Below is a small trained network, with its code and all its weights. Each question gives an input and a class and asks what happens when units are switched off, that is, made to give their printed mean instead of their output.

import numpy as np


def w(rows, s, z=0):
    codes = np.array(rows[::2]) - 128.0
    scale = np.full(codes.shape[1], s)
    scale[-1] = z or s
    return codes * scale


def f(y):
    return np.maximum(y, 0)


def log_softmax(a):
    a = a - a.max(-1, keepdims=True)
    return a - np.log(np.exp(a).sum(-1, keepdims=True))


def net(x, mask):
    res = np.array(x, float).reshape(1, 6) / 4 @ E
    y = f(res @ A[0][:, :-1].T + A[0][:, -1])
    res = res + np.where(mask, y, B[0][:, -1]) @ B[0][:, :-1]
    return log_softmax(res[-1] @ U[:, :-1].T + U[:, -1])


A, B = {}, {}
E = w([
[244,65,139,123,109],'x0',
[171,162,113,240,35],'x1',
[60,85,98,31,29],'x2',
[240,252,99,90,73],'x3',
[127,131,126,128,129],'x4',
[151,93,2,110,159],'x5',
],0.0066)
A[0] = w([
[144,147,107,246,94,199],'N0',
[126,122,55,129,129,4],'N1',
[155,156,169,46,253,152],'N2',
[111,133,78,144,135,12],'N3',
[142,88,73,140,128,201],'N4',
[137,139,86,108,137,131],'N5',
[74,26,121,146,100,57],'N6',
[128,132,253,99,95,159],'N7',
[163,191,111,36,68,6],'N8',
[139,97,149,200,210,97],'N9',
[216,8,183,94,101,130],'N10',
[26,192,106,137,147,162],'N11',
[91,73,112,29,13,9],'N12',
[129,108,72,110,130,80],'N13',
[177,231,124,124,195,29],'N14',
[147,112,69,125,172,43],'N15',
],0.014,0.0028)
B[0] = w([
[46,92,55,141,112,244],'N0',
[136,149,163,162,187,161],'N1',
[36,109,57,184,58,249],'N2',
[158,142,149,149,153,146],'N3',
[105,153,134,151,193,192],'N4',
[90,125,153,132,173,163],'N5',
[35,101,204,45,96,234],'N6',
[87,155,164,206,250,227],'N7',
[41,87,190,34,114,217],'N8',
[202,77,176,101,139,224],'N9',
[203,176,53,29,141,236],'N10',
[238,147,50,35,165,236],'N11',
[220,77,90,224,122,254],'N12',
[103,150,161,172,165,168],'N13',
[197,81,175,89,142,211],'N14',
[105,158,164,191,165,173],'N15',
],0.019,0.0088)
U = w([
[112,116,119,94,136,248],'0',
[172,51,152,128,112,118],'1',
[93,82,174,53,124,79],'2',
[64,105,54,120,118,78],'3',
[151,191,90,57,145,133],'4',
[106,186,157,133,185,114],'5',
[141,168,150,112,87,123],'6',
[134,247,156,122,66,82],'7',
],0.011,0.014)

Each question gives the input, the list of numbers given to net, and the class t.
The units are the neurons (one row each of A and B). Each row of codes is followed by its name. A weight is (code - 128) times the scale printed after its matrix; where a second scale follows, it is the last column's (A, B and U).
mask holds one flag per neuron, in row order. A switched-off neuron (its flag False) gives its mean, the last column of its row in B, instead of its output. The means were averaged over made-up inputs and are rounded, as every weight is.
A unit's drop is (log p(t) with every unit on - log p(t) with that unit switched off) / (log p(t) with every unit on - log p(t) with every unit switched off).
The circuit of an input: a set's keep is (log p(t) with only the set's units on - log p(t) with every unit switched off) / (log p(t) with every unit on - log p(t) with every unit switched off). Starting from the 12 units with the biggest drops (on a tie, the unit counted first), units are removed one at a time, each time the one whose removal leaves the highest keep (on an exact tie, the one counted first), for as long as the keep stays at least 0.8.
units of the circuit, in order: the units of the circuit, biggest drop first
unit that matters most: the unit with the biggest drop
top k neurons: the k neurons with the biggest drops, biggest first
drop when u is switched off: that unit's drop, to one decimal
input [8,5,-7,-7,4,-3], class 4: units of the circuit, in order : (N10)
input [-1,3,6,-6,3,3], class 1: top 4 neurons : (N12; N8; N0; N2)
input [-5,-2,2,4,4,1], class 4: top 4 neurons : (N11; N6; N0; N9)
input [-1,-5,4,3,2,1], class 3: top 3 neurons : (N9; N14; N2)
input [5,0,1,7,-1,-8], class 5: top 3 neurons : (N7; N6; N9)
input [1,1,-8,4,-1,-8], class 1: top 2 neurons : (N14; N9)
input [-6,-8,-5,1,-3,1], class 3: top 2 neurons : (N2; N10)
input [-2,-6,6,1,1,-5], class 1: top 2 neurons : (N12; N0)
input [4,-6,-6,-8,-4,8], class 2: top 2 neurons : (N9; N6)
input [-1,4,-1,-7,-3,4], class 2: top 2 neurons : (N6; N12)
input [-5,-6,-7,4,-1,7], class 1: top 3 neurons : (N14; N7; N0)
input [-4,2,8,6,0,5], class 1: top 2 neurons : (N12; N6)
input [5,-3,1,-6,0,4], class 2: top 2 neurons : (N6; N11)
input [-7,7,-2,6,-3,-7], class 3: unit that matters most : N0
input [6,-6,4,-3,-2,-7], class 5: top 2 neurons : (N7; N11)
input [1,0,-2,-4,-3,2], class 2: top 3 neurons : (N12; N11; N7)
input [4,-3,7,-7,-2,5], class 1: top 2 neurons : (N12; N8)
input [-5,0,-6,4,6,8], class 5: units of the circuit, in order : (N15; N1)
input [2,6,5,4,1,7], class 5: units of the circuit, in order : (N1; N4)
input [-8,0,-8,5,-5,0], class 1: unit that matters most : N14
input [-7,5,-7,3,-4,4], class 1: drop when N9 is switched off : 0.2
input [6,-2,-5,7,-1,0], class 2: drop when N11 is switched off : 0.3
input [-6,-2,1,7,0,2], class 2: drop when N8 is switched off : 1.1
input [-4,2,-2,6,0,-7], class 5: drop when N10 is switched off : 0.5
